Below is a small trained network, with its code and all its weights. Each question gives an input and a target symbol and asks what happens when units are switched off, that is, made to give their printed mean instead of their output.

import numpy as np


def w(rows, s, z=0):
    codes = np.array(rows[::2]) - 128.0
    scale = np.full(codes.shape[1], s)
    scale[-1] = z or s
    return codes * scale


def norm(h):
    return h / np.sqrt((h * h).mean(-1, keepdims=True) + 1e-5)


def f(y):
    return y / 2 * (1 + np.tanh(0.7978845608 * (y + 0.044715 * y**3)))


def softmax(a):
    e = np.exp(a - a.max(-1, keepdims=True))
    return e / e.sum(-1, keepdims=True)


def log_softmax(a):
    a = a - a.max(-1, keepdims=True)
    return a - np.log(np.exp(a).sum(-1, keepdims=True))


def net(x, mask):
    ids = ['ΓΞΦαβδηστψω'.index(c) for c in x.split()]
    T = len(ids)
    res = E[ids] + P[:T]
    r = norm(res)
    for j in range(3):
        rows = slice(2 * j, 2 * j + 2)
        q, k, v = (r @ M[0][rows].T for M in (Q, K, V))
        z = softmax(np.where(np.tri(T) > 0, q @ k.T / 2**0.5, -1e9)) @ v
        o = O[0][rows]
        res = res + np.where(mask[j], z, o[:, -1]) @ o[:, :-1]
    y = f(norm(res) @ A[0][:, :-1].T + A[0][:, -1])
    res = res + np.where(mask[3:7], y, B[0][:, -1]) @ B[0][:, :-1]
    return log_softmax(norm(res)[-1] @ U[:, :-1].T + U[:, -1])


Q, K, V, O, A, B = {}, {}, {}, {}, {}, {}
E = w([
[218,141,217,40,80],'Γ',
[186,171,16,126,44],'Ξ',
[3,105,186,159,23],'Φ',
[195,144,173,56,84],'α',
[183,145,164,63,90],'β',
[215,140,204,49,84],'δ',
[214,140,210,51,85],'η',
[203,142,192,53,86],'σ',
[207,146,191,53,86],'τ',
[156,38,235,157,145],'ψ',
[35,81,51,63,191],'ω',
],0.016)
P = w([
[169,253,194,109,147],'0',
[160,182,186,38,111],'1',
[153,163,175,37,101],'2',
[150,141,165,42,98],'3',
[153,124,157,49,102],'4',
[147,109,150,59,101],'5',
[151,96,139,73,103],'6',
[147,82,140,80,108],'7',
[151,66,132,93,106],'8',
[151,56,125,105,111],'9',
[153,49,113,120,108],'10',
],0.015)
Q[0] = w([
[192,143,2,53,119],'h0',
[63,102,123,39,101],'h0',
[158,56,82,11,2],'h1',
[178,189,87,90,174],'h1',
[140,91,115,111,84],'h2',
[171,162,112,119,136],'h2',
],0.017)
K[0] = w([
[109,178,5,49,229],'h0',
[24,164,154,95,173],'h0',
[54,16,120,194,162],'h1',
[166,69,84,139,108],'h1',
[139,94,103,102,141],'h2',
[170,113,131,117,117],'h2',
],0.019)
V[0] = w([
[191,213,236,90,124],'h0',
[169,94,136,157,32],'h0',
[130,66,139,197,76],'h1',
[135,64,141,141,190],'h1',
[54,28,75,115,3],'h2',
[23,39,48,75,180],'h2',
],0.013)
O[0] = w([
[251,105,84,116,159,249],'h0',
[195,111,200,104,191,145],'h0',
[187,180,166,70,96,124],'h1',
[157,92,125,82,192,94],'h1',
[200,151,24,177,228,116],'h2',
[179,133,49,125,7,15],'h2',
],0.013,0.012)
A[0] = w([
[172,129,109,138,189,169],'n0',
[124,170,43,1,122,32],'n1',
[153,52,48,115,27,75],'n2',
[172,222,152,168,24,2],'n3',
],0.017,0.0089)
B[0] = w([
[111,119,116,132,96,255],'n0',
[162,90,145,154,95,147],'n1',
[145,137,165,55,153,170],'n2',
[164,252,158,170,21,139],'n3',
],0.03,0.0099)
U = w([
[113,127,116,131,131,32],'Γ',
[119,126,117,141,134,43],'Ξ',
[127,221,127,149,67,164],'Φ',
[112,122,120,133,128,31],'α',
[110,123,116,136,140,43],'β',
[170,126,22,179,175,253],'δ',
[115,126,120,129,134,36],'η',
[153,177,203,83,225,181],'σ',
[108,112,118,135,129,32],'τ',
[174,2,128,64,45,42],'ψ',
[17,120,67,91,131,241],'ω',
],0.0094,0.0052)

Each question gives the input, a string of symbols that net reads in full, and the target symbol t.
The units are the heads (2 rows each of Q, K, V and O) and the neurons (one row each of A and B). Each row of codes is followed by its name. A weight is (code - 128) times the scale printed after its matrix; where a second scale follows, it is the last column's (O, A, B and U).
mask holds one flag per unit, heads first, then neurons. A switched-off unit (its flag False) gives its mean, the last column of its rows in O or B, instead of its output. The means were averaged over made-up inputs and are rounded, as every weight is.
A unit's drop is (log p(t) with every unit on - log p(t) with that unit switched off) / (log p(t) with every unit on - log p(t) with every unit switched off).
most important unit: the unit with the biggest drop
top k neurons: the k neurons with the biggest drops, biggest first
which heads matter: for each layer, one digit per head in row order, 1 if its drop is at least 0.15 and else 0, layers parted by /
drop of u: that unit's drop, to one decimal
input η η Ξ, target σ: which heads matter -> 001
input ψ η τ σ δ ω β Φ σ α δ, target Φ: most important unit -> h0
input Ξ Φ σ ω Φ Ξ ψ Ξ Φ β, target Φ: which heads matter -> 110
input Ξ ω η Φ Φ, target Φ: which heads matter -> 011
input α ω Ξ σ ψ τ, target ψ: which heads matter -> 110
input α Φ Γ ψ α τ Γ δ Ξ, target σ: which heads matter -> 110
input α ω β α β η δ Ξ β, target ω: which heads matter -> 110
input Φ Φ Ξ Ξ Ξ, target δ: which heads matter -> 001
input Γ ω σ Ξ Ξ σ η β Φ δ σ, target Φ: which heads matter -> 110
input δ ψ ω ψ β, target ψ: which heads matter -> 011
input σ Φ Φ, target ψ: which heads matter -> 111
input Γ ψ Ξ ω Φ δ δ τ δ β α, target Φ: which heads matter -> 111
input ψ ω δ σ σ β Ξ η Ξ δ, target ω: which heads matter -> 110
input Γ Ξ Ξ Ξ, target δ: top 3 neurons -> n2; n3; n1
input Φ ω Ξ σ τ τ Ξ Γ, target ω: most important unit -> h1
input Γ Φ Φ Ξ β Φ, target δ: drop of n2 -> 0.2
input τ σ ψ η η δ ψ δ σ ω α, target ω: drop of n3 -> 0.0
input η Ξ β Ξ β ω, target ω: drop of h0 -> 2.0
input α Ξ δ α ω τ, target ω: drop of h1 -> 0.3
input σ ω σ σ δ, target ω: most important unit -> h0
